Below is a small trained network, with its code and all its weights. Each question gives an input and a class and asks what happens when units are switched off, that is, made to give their printed mean instead of their output.

import numpy as np


def w(rows, s, z=0):
    codes = np.array(rows[::2]) - 128.0
    scale = np.full(codes.shape[1], s)
    scale[-1] = z or s
    return codes * scale


def f(y):
    return np.maximum(y, 0)


def log_softmax(a):
    a = a - a.max(-1, keepdims=True)
    return a - np.log(np.exp(a).sum(-1, keepdims=True))


def net(x, mask):
    res = np.array(x, float).reshape(1, 5) / 4 @ E
    y = f(res @ A[0][:, :-1].T + A[0][:, -1])
    res = res + np.where(mask, y, B[0][:, -1]) @ B[0][:, :-1]
    return log_softmax(res[-1] @ U[:, :-1].T + U[:, -1])


A, B = {}, {}
E = w([
[15,84,186],'x0',
[128,129,129],'x1',
[127,129,129],'x2',
[163,28,102],'x3',
[86,138,2],'x4',
],0.0092)
A[0] = w([
[113,115,118,255],'n0',
[113,130,103,95],'n1',
[106,117,69,134],'n2',
[112,186,139,87],'n3',
[47,106,165,86],'n4',
[111,122,102,109],'n5',
[162,46,110,74],'n6',
[83,163,58,101],'n7',
[80,80,146,96],'n8',
[138,2,110,94],'n9',
[100,74,47,136],'n10',
[81,130,66,80],'n11',
[231,150,89,48],'n12',
[105,145,87,174],'n13',
[83,208,144,86],'n14',
[73,242,160,88],'n15',
[163,70,139,154],'n16',
[38,95,140,102],'n17',
[156,128,220,104],'n18',
[46,66,144,109],'n19',
[144,110,161,123],'n20',
[147,70,119,195],'n21',
[17,82,162,94],'n22',
[65,147,60,134],'n23',
[109,252,147,73],'n24',
],0.011,0.0098)
B[0] = w([
[92,254,171,255],'n0',
[133,116,141,136],'n1',
[146,105,171,174],'n2',
[88,86,77,147],'n3',
[187,137,104,179],'n4',
[127,97,159,141],'n5',
[56,83,44,162],'n6',
[149,74,177,174],'n7',
[146,129,81,163],'n8',
[69,100,98,192],'n9',
[132,115,183,197],'n10',
[137,85,157,160],'n11',
[201,132,63,168],'n12',
[132,130,192,185],'n13',
[101,112,96,166],'n14',
[88,88,81,189],'n15',
[68,154,143,187],'n16',
[180,133,104,187],'n17',
[139,44,176,187],'n18',
[182,162,69,193],'n19',
[132,110,158,155],'n20',
[81,170,114,209],'n21',
[208,148,72,206],'n22',
[148,94,183,192],'n23',
[81,74,76,177],'n24',
],0.0094,0.0099)
U = w([
[255,149,23,73],'0',
[98,186,147,255],'1',
[98,193,146,221],'2',
[10,69,48,36],'3',
[161,32,233,30],'4',
],0.0089,0.0064)

Each question gives the input, the list of numbers given to net, and the class t.
The units are the neurons (one row each of A and B). Each row of codes is followed by its name. A weight is (code - 128) times the scale printed after its matrix; where a second scale follows, it is the last column's (A, B and U).
mask holds one flag per neuron, in row order. A switched-off neuron (its flag False) gives its mean, the last column of its row in B, instead of its output. The means were averaged over made-up inputs and are rounded, as every weight is.
A unit's drop is (log p(t) with every unit on - log p(t) with that unit switched off) / (log p(t) with every unit on - log p(t) with every unit switched off).
The circuit of an input: a set's keep is (log p(t) with only the set's units on - log p(t) with every unit switched off) / (log p(t) with every unit on - log p(t) with every unit switched off). Starting from the 12 units with the biggest drops (on a tie, the unit counted first), units are removed one at a time, each time the one whose removal leaves the highest keep (on an exact tie, the one counted first), for as long as the keep stays at least 0.8.
units of the circuit, in order: the units of the circuit, biggest drop first
most important unit: the unit with the biggest drop
top k neurons: the k neurons with the biggest drops, biggest first
drop of u: that unit's drop, to one decimal
input [-3,4,0,8,-5], class 3: units of the circuit, in order : n6, n9
input [-7,1,4,-8,-1], class 3: most important unit : n24
input [6,-8,-4,5,6], class 2: top 2 neurons : n0, n10
input [-4,2,5,-8,1], class 3: units of the circuit, in order : n24, n15
input [-4,-3,3,8,7], class 3: top 3 neurons : n6, n9, n21
input [-2,-2,5,-7,6], class 3: top 2 neurons : n24, n15
input [-4,-2,-3,6,0], class 3: units of the circuit, in order : n6, n22
input [7,7,7,-8,-5], class 3: units of the circuit, in order : n15, n24
input [3,-8,-8,6,-8], class 1: top 2 neurons : n21, n16
input [6,6,-2,1,-4], class 0: units of the circuit, in order : n22, n19, n4
input [-2,3,-5,-3,-7], class 4: top 2 neurons : n18, n0
input [7,4,0,7,-4], class 0: units of the circuit, in order : n22, n19
input [4,-7,1,-8,-6], class 3: top 2 neurons : n15, n24
input [8,-4,4,2,6], class 0: most important unit : n22
input [-4,6,-2,-3,8], class 4: top 2 neurons : n7, n23
input [4,3,0,0,6], class 4: top 2 neurons : n23, n7
input [1,4,2,-3,-6], class 4: top 4 neurons : n18, n21, n0, n19
input [-3,0,2,1,8], class 4: drop of n18 : 0.0
input [5,5,3,5,1], class 0: drop of n17 : 0.2
input [8,2,3,-6,-8], class 0: drop of n22 : 0.3
input [-1,4,3,7,3], class 3: units of the circuit, in order : n9
